Here is a tiny trained network, its code and every weight. The questions are about switching its units off for an input and a class, where a switched-off unit gives its printed mean instead of its output.

import numpy as np


def w(rows, s, z=0):
    codes = np.array(rows[::2]) - 128.0
    scale = np.full(codes.shape[1], s)
    scale[-1] = z or s
    return codes * scale


def f(y):
    return np.maximum(y, 0)


def log_softmax(a):
    a = a - a.max(-1, keepdims=True)
    return a - np.log(np.exp(a).sum(-1, keepdims=True))


def net(x, mask):
    res = np.array(x, float).reshape(1, 5) / 4 @ E
    y = f(res @ A[0][:, :-1].T + A[0][:, -1])
    res = res + np.where(mask, y, B[0][:, -1]) @ B[0][:, :-1]
    return log_softmax(res[-1] @ U[:, :-1].T + U[:, -1])


A, B = {}, {}
E = w([
[58,114,138,92,97,2,103,92],'x0',
[167,156,188,80,68,139,24,193],'x1',
[106,142,184,138,220,164,45,34],'x2',
[114,197,73,210,146,76,85,161],'x3',
[244,175,186,159,96,82,163,39],'x4',
],0.01)
A[0] = w([
[130,168,128,178,118,111,64,168,73],'n0',
[159,141,93,173,203,205,207,129,93],'n1',
[104,178,88,200,181,101,125,139,81],'n2',
[85,92,78,180,186,125,247,69,27],'n3',
[50,91,80,103,151,133,106,157,49],'n4',
[181,141,137,147,172,207,127,175,154],'n5',
[70,86,103,99,144,25,159,70,145],'n6',
[95,132,165,109,176,85,75,82,134],'n7',
[41,95,90,125,182,172,134,179,101],'n8',
[217,176,178,171,93,76,196,26,70],'n9',
[129,129,178,142,185,139,96,96,76],'n10',
[130,145,159,143,172,162,86,92,66],'n11',
[156,128,79,134,34,98,217,172,101],'n12',
[112,130,121,146,165,158,111,46,85],'n13',
[143,78,159,44,150,176,164,97,96],'n14',
[123,58,161,97,128,166,164,103,60],'n15',
[172,183,179,62,84,152,47,174,5],'n16',
[112,78,148,87,95,143,125,100,101],'n17',
[123,134,144,143,175,141,89,100,117],'n18',
[87,65,128,102,153,147,124,147,27],'n19',
[147,55,171,67,139,145,157,115,41],'n20',
[116,184,84,215,153,112,109,145,91],'n21',
],0.012,0.0032)
B[0] = w([
[179,143,72,74,104,121,179,69,183],'n0',
[55,190,207,75,131,36,76,170,222],'n1',
[169,143,52,101,81,110,162,83,179],'n2',
[18,161,101,36,149,227,118,100,225],'n3',
[205,130,150,213,100,167,29,132,204],'n4',
[95,137,215,143,96,19,105,163,211],'n5',
[60,183,201,71,120,54,85,164,210],'n6',
[132,82,146,107,151,99,138,173,193],'n7',
[197,110,163,188,95,170,48,108,223],'n8',
[209,122,164,214,93,199,1,110,253],'n9',
[138,68,100,132,176,123,143,169,179],'n10',
[133,59,117,136,169,124,164,179,180],'n11',
[127,19,97,118,198,143,159,242,232],'n12',
[109,70,114,111,192,153,159,171,180],'n13',
[199,153,41,107,111,78,168,78,202],'n14',
[184,140,55,119,85,107,173,93,183],'n15',
[14,187,129,4,168,206,109,107,219],'n16',
[159,163,90,154,101,98,177,133,171],'n17',
[119,88,113,142,140,112,164,160,173],'n18',
[175,140,112,184,116,151,81,130,178],'n19',
[207,149,52,144,98,82,158,100,185],'n20',
[219,125,34,111,39,101,221,89,186],'n21',
],0.0092,0.015)
U = w([
[161,106,148,192,109,203,77,125,104],'0',
[126,2,114,127,172,143,159,194,94],'1',
[158,142,75,125,93,108,176,90,121],'2',
[77,169,129,86,148,206,128,118,163],'3',
[105,154,187,119,117,40,105,167,136],'4',
[118,103,147,141,111,119,136,143,246],'5',
[97,127,152,170,126,159,169,103,106],'6',
[118,142,153,165,136,141,174,127,105],'7',
],0.016,0.011)

Each question gives the input, the list of numbers given to net, and the class t.
The units are the neurons (one row each of A and B). Each row of codes is followed by its name. A weight is (code - 128) times the scale printed after its matrix; where a second scale follows, it is the last column's (A, B and U).
mask holds one flag per neuron, in row order. A switched-off neuron (its flag False) gives its mean, the last column of its row in B, instead of its output. The means were averaged over made-up inputs and are rounded, as every weight is.
A unit's drop is (log p(t) with every unit on - log p(t) with that unit switched off) / (log p(t) with every unit on - log p(t) with every unit switched off).
The circuit of an input: a set's keep is (log p(t) with only the set's units on - log p(t) with every unit switched off) / (log p(t) with every unit on - log p(t) with every unit switched off). Starting from the 12 units with the biggest drops (on a tie, the unit counted first), units are removed one at a time, each time the one whose removal leaves the highest keep (on an exact tie, the one counted first), for as long as the keep stays at least 0.8.
circuit, biggest first: the units of the circuit, biggest drop first
most important unit: the unit with the biggest drop
top k neurons: the k neurons with the biggest drops, biggest first
drop when u is switched off: that unit's drop, to one decimal
input [8,-7,6,7,-8], class 0: most important unit : n4
input [4,2,3,8,-7], class 2: top 2 neurons : n21, n9
input [-2,8,4,-6,-8], class 0: top 2 neurons : n8, n4
input [4,4,1,-1,0], class 3: top 2 neurons : n5, n1
input [6,0,1,8,-6], class 2: top 3 neurons : n21, n9, n2
input [7,-1,-3,-4,-6], class 4: top 2 neurons : n6, n9
input [-4,-4,1,-3,-4], class 0: top 2 neurons : n8, n16
input [-6,-1,7,0,-3], class 1: top 2 neurons : n11, n13
input [5,-8,-6,-7,6], class 3: top 3 neurons : n3, n6, n21
input [-8,-1,0,-2,7], class 4: top 3 neurons : n1, n5, n8
input [-5,-3,4,0,-3], class 4: top 4 neurons : n1, n12, n5, n9
input [3,-5,3,5,-2], class 2: top 4 neurons : n21, n2, n16, n12
input [-6,-3,6,-6,-3], class 1: drop when n15 is switched off : -0.1
input [0,8,3,-5,1], class 3: circuit, biggest first : n16
input [2,2,1,-8,-6], class 2: drop when n9 is switched off : 0.3
input [6,2,0,-5,-7], class 0: drop when n4 is switched off : 0.4
